Here is a tiny trained network, its code and every weight. The questions are about switching its units off for an input and a class, where a switched-off unit gives its printed mean instead of its output.

import numpy as np


def w(rows, s, z=0):
    codes = np.array(rows[::2]) - 128.0
    scale = np.full(codes.shape[1], s)
    scale[-1] = z or s
    return codes * scale


def f(y):
    return y / 2 * (1 + np.tanh(0.7978845608 * (y + 0.044715 * y**3)))


def log_softmax(a):
    a = a - a.max(-1, keepdims=True)
    return a - np.log(np.exp(a).sum(-1, keepdims=True))


def net(x, mask):
    res = np.array(x, float).reshape(1, 5) / 4 @ E
    y = f(res @ A[0][:, :-1].T + A[0][:, -1])
    res = res + np.where(mask, y, B[0][:, -1]) @ B[0][:, :-1]
    return log_softmax(res[-1] @ U[:, :-1].T + U[:, -1])


A, B = {}, {}
E = w([
[167,65,211,211,130,111,61,181,234,93],'x0',
[124,119,93,113,141,124,129,163,137,127],'x1',
[183,101,108,141,209,159,11,128,55,172],'x2',
[217,186,30,191,133,126,136,137,90,46],'x3',
[130,73,94,123,254,183,180,61,140,77],'x4',
],0.0087)
A[0] = w([
[137,111,150,196,106,150,101,143,183,116,104],'N0',
[116,109,73,65,74,140,174,114,54,129,122],'N1',
[164,158,114,92,40,86,79,191,125,159,91],'N2',
[111,125,113,124,104,129,185,48,206,88,117],'N3',
[183,225,143,139,160,96,149,153,115,41,116],'N4',
[181,166,94,147,126,157,141,179,96,61,82],'N5',
[173,134,104,120,170,149,55,171,115,203,131],'N6',
[116,152,85,128,53,55,86,137,122,192,113],'N7',
[160,119,171,140,151,111,126,219,172,86,108],'N8',
[100,124,92,127,73,110,225,161,207,74,119],'N9',
[77,195,108,152,140,141,181,87,81,183,89],'N10',
[158,175,90,174,125,96,194,154,126,3,138],'N11',
[84,149,78,126,119,118,81,129,169,122,254],'N12',
[117,62,143,212,158,10,102,165,143,74,116],'N13',
[161,161,179,123,84,89,138,209,73,154,95],'N14',
[122,193,180,196,34,60,103,104,130,213,145],'N15',
[78,114,160,82,119,99,127,157,158,191,131],'N16',
[83,165,116,96,46,98,195,218,172,90,135],'N17',
[163,124,110,129,116,104,158,122,123,119,72],'N18',
[62,92,185,3,151,162,178,105,244,231,149],'N19',
[191,69,109,131,138,156,78,141,57,179,95],'N20',
[135,185,100,66,141,138,154,107,62,149,123],'N21',
[179,184,120,188,114,132,158,115,110,92,103],'N22',
[115,174,164,136,94,164,230,171,169,102,94],'N23',
[107,48,159,176,225,201,243,83,146,133,155],'N24',
[128,197,63,46,127,104,140,125,106,217,103],'N25',
],0.0072,0.0093)
B[0] = w([
[94,86,186,217,96,196,178,105,174,147,156],'N0',
[58,115,217,170,141,117,180,133,196,111,181],'N1',
[192,40,95,51,179,121,200,149,160,111,169],'N2',
[198,141,72,71,167,162,88,91,168,155,171],'N3',
[118,121,125,167,73,118,168,171,51,178,158],'N4',
[140,65,173,103,106,135,134,209,61,175,152],'N5',
[225,241,214,129,140,158,115,56,126,198,177],'N6',
[162,65,72,79,179,103,166,144,159,114,169],'N7',
[138,133,205,194,140,165,202,105,179,142,159],'N8',
[167,195,234,86,177,163,77,103,114,198,190],'N9',
[125,109,217,176,127,152,190,149,181,128,161],'N10',
[177,119,138,183,111,63,100,190,70,130,186],'N11',
[50,218,120,189,121,14,74,3,133,65,212],'N12',
[49,113,196,181,159,140,186,143,189,125,170],'N13',
[177,50,72,60,186,137,163,155,165,85,157],'N14',
[168,69,72,83,158,94,172,72,138,111,205],'N15',
[139,158,125,107,90,104,130,162,81,111,177],'N16',
[160,205,112,87,154,136,122,80,131,146,200],'N17',
[126,100,183,69,82,204,159,200,65,175,120],'N18',
[117,89,172,130,51,80,100,179,25,154,248],'N19',
[138,170,215,79,182,139,122,133,140,224,167],'N20',
[82,113,190,161,123,122,211,118,169,105,183],'N21',
[118,124,169,98,95,112,140,169,23,175,149],'N22',
[164,186,171,61,190,223,98,105,83,226,166],'N23',
[219,80,30,111,134,80,149,121,113,93,224],'N24',
[99,114,185,199,134,151,171,122,226,106,179],'N25',
],0.0064,0.012)
U = w([
[173,214,176,51,166,245,81,91,117,218,82],'0',
[35,89,196,203,97,198,220,152,193,92,97],'1',
[193,16,43,52,163,119,171,134,128,77,103],'2',
[107,166,136,162,97,14,95,64,92,106,254],'3',
[98,93,166,140,32,82,100,232,2,170,66],'4',
[39,195,32,145,18,112,16,67,137,28,148],'5',
],0.0076,0.0069)

Each question gives the input, the list of numbers given to net, and the class t.
The units are the neurons (one row each of A and B). Each row of codes is followed by its name. A weight is (code - 128) times the scale printed after its matrix; where a second scale follows, it is the last column's (A, B and U).
mask holds one flag per neuron, in row order. A switched-off neuron (its flag False) gives its mean, the last column of its row in B, instead of its output. The means were averaged over made-up inputs and are rounded, as every weight is.
A unit's drop is (log p(t) with every unit on - log p(t) with that unit switched off) / (log p(t) with every unit on - log p(t) with every unit switched off).
The circuit of an input: a set's keep is (log p(t) with only the set's units on - log p(t) with every unit switched off) / (log p(t) with every unit on - log p(t) with every unit switched off). Starting from the 12 units with the biggest drops (on a tie, the unit counted first), units are removed one at a time, each time the one whose removal leaves the highest keep (on an exact tie, the one counted first), for as long as the keep stays at least 0.8.
units of the circuit, in order: the units of the circuit, biggest drop first
most important unit: the unit with the biggest drop
top k neurons: the k neurons with the biggest drops, biggest first
drop of u: that unit's drop, to one decimal
input [-2,-1,-6,-2,-6], class 0: units of the circuit, in order	(N23; N17)
input [7,4,8,1,5], class 0: units of the circuit, in order	(N6)
input [4,4,1,-2,-5], class 2: units of the circuit, in order	(N2; N15)
input [8,-6,8,-3,-4], class 0: top 2 neurons	(N6; N20)
input [1,2,-2,7,-4], class 4: units of the circuit, in order	(N5; N4)
input [7,-5,5,3,4], class 1: units of the circuit, in order	(N13; N0)
input [7,6,-8,0,-1], class 0: top 3 neurons	(N9; N23; N17)
input [1,-5,-8,4,7], class 0: top 2 neurons	(N9; N23)
input [2,3,-6,1,-6], class 0: units of the circuit, in order	(N9; N23)
input [-3,-1,-7,-3,6], class 0: top 3 neurons	(N9; N23; N3)
input [-8,0,-6,-7,-6], class 1: top 4 neurons	(N25; N1; N10; N21)
input [-7,7,6,7,-2], class 1: units of the circuit, in order	(N25; N21; N1)
input [5,0,6,8,-3], class 4: top 3 neurons	(N5; N4; N22)
input [2,8,8,-4,-4], class 0: most important unit	N6
input [-8,6,7,2,-7], class 1: top 3 neurons	(N25; N21; N1)
input [-6,2,-2,-8,7], class 4: top 2 neurons	(N19; N15)
input [4,-2,8,5,-7], class 0: top 3 neurons	(N6; N20; N24)
input [-7,-2,7,-8,-2], class 4: top 4 neurons	(N19; N17; N9; N16)
input [6,-2,-5,-4,7], class 2: top 2 neurons	(N24; N3)
input [8,8,-1,-2,-8], class 1: most important unit	N13
input [8,0,-6,5,-4], class 1: top 2 neurons	(N13; N0)
input [2,-4,8,0,-6], class 0: top 2 neurons	(N6; N20)
input [7,-1,1,2,-7], class 1: top 2 neurons	(N13; N0)
input [-4,0,4,7,2], class 4: drop of N22	0.1
input [-5,-3,-4,7,-7], class 2: drop of N14	0.3
input [1,-3,-2,-5,-7], class 2: drop of N15	0.2
input [-2,-2,-6,-1,-6], class 0: drop of N9	0.5
input [-5,1,-2,0,1], class 1: top neuron	(N1)
